Here is a tiny trained network, its code and every weight. The questions are about switching its units off for an input and a class, where a switched-off unit gives its printed mean instead of its output.

import numpy as np


def w(rows, s, z=0):
    codes = np.array(rows[::2]) - 128.0
    scale = np.full(codes.shape[1], s)
    scale[-1] = z or s
    return codes * scale


def f(y):
    return y / 2 * (1 + np.tanh(0.7978845608 * (y + 0.044715 * y**3)))


def log_softmax(a):
    a = a - a.max(-1, keepdims=True)
    return a - np.log(np.exp(a).sum(-1, keepdims=True))


def net(x, mask):
    res = np.array(x, float).reshape(1, 2) / 4 @ E
    y = f(res @ A[0][:, :-1].T + A[0][:, -1])
    res = res + np.where(mask, y, B[0][:, -1]) @ B[0][:, :-1]
    return log_softmax(res[-1] @ U[:, :-1].T + U[:, -1])


A, B = {}, {}
E = w([
[247,143,193,242],'x0',
[95,254,29,150],'x1',
],0.0095)
A[0] = w([
[45,74,145,148,1],'N1',
[231,68,228,38,104],'N2',
[155,66,166,91,10],'N3',
[120,193,63,163,17],'N4',
[132,253,88,217,147],'N5',
[233,116,99,255,73],'N6',
[31,146,11,104,207],'N7',
],0.0087,0.0056)
B[0] = w([
[152,151,50,49,128],'N1',
[163,164,149,107,196],'N2',
[147,176,103,2,143],'N3',
[150,154,121,50,158],'N4',
[163,130,175,116,218],'N5',
[87,63,63,53,200],'N6',
[151,92,147,108,252],'N7',
],0.019,0.012)
U = w([
[101,62,35,94,103],'0',
[210,250,159,107,73],'1',
[142,99,180,203,252],'2',
[72,176,65,191,59],'3',
],0.018,0.012)

Each question gives the input, the list of numbers given to net, and the class t.
The units are the neurons (one row each of A and B). Each row of codes is followed by its name. A weight is (code - 128) times the scale printed after its matrix; where a second scale follows, it is the last column's (A, B and U).
mask holds one flag per neuron, in row order. A switched-off neuron (its flag False) gives its mean, the last column of its row in B, instead of its output. The means were averaged over made-up inputs and are rounded, as every weight is.
A unit's drop is (log p(t) with every unit on - log p(t) with that unit switched off) / (log p(t) with every unit on - log p(t) with every unit switched off).
The circuit of an input: a set's keep is (log p(t) with only the set's units on - log p(t) with every unit switched off) / (log p(t) with every unit on - log p(t) with every unit switched off). Starting from all 7 units, units are removed one at a time, each time the one whose removal leaves the highest keep (on an exact tie, the one counted first), for as long as the keep stays at least 0.8.
units of the circuit, in order: the units of the circuit, biggest drop first
unit that matters most: the unit with the biggest drop
top k neurons: the k neurons with the biggest drops, biggest first
drop when u is switched off: that unit's drop, to one decimal
input [4,1], class 0: top 2 neurons => N6, N2
input [3,3], class 2: units of the circuit, in order => N2, N3
input [1,2], class 2: top 2 neurons => N2, N6
input [0,2], class 2: top 2 neurons => N6, N2
input [-5,6], class 1: units of the circuit, in order => N6
input [-6,-7], class 1: units of the circuit, in order => N6, N2
input [3,2], class 2: units of the circuit, in order => N3, N4
input [5,-5], class 0: top 2 neurons => N6, N5
input [-3,0], class 2: units of the circuit, in order => N6, N3
input [-3,-2], class 2: units of the circuit, in order => N6, N4
input [-3,-3], class 2: top 2 neurons => N6, N4
input [5,-6], class 1: top 3 neurons => N2, N3, N7
input [-3,1], class 2: top 4 neurons => N6, N3, N4, N1
input [3,-6], class 1: unit that matters most => N2
input [2,2], class 2: units of the circuit, in order => N2, N3, N6
input [2,-5], class 1: top 2 neurons => N2, N3
input [-4,5], class 1: top 3 neurons => N6, N4, N5
input [-5,-6], class 1: drop when N2 is switched off => 0.4
input [4,-7], class 1: drop when N2 is switched off => 1.8
input [5,-3], class 0: drop when N6 is switched off => 1.3
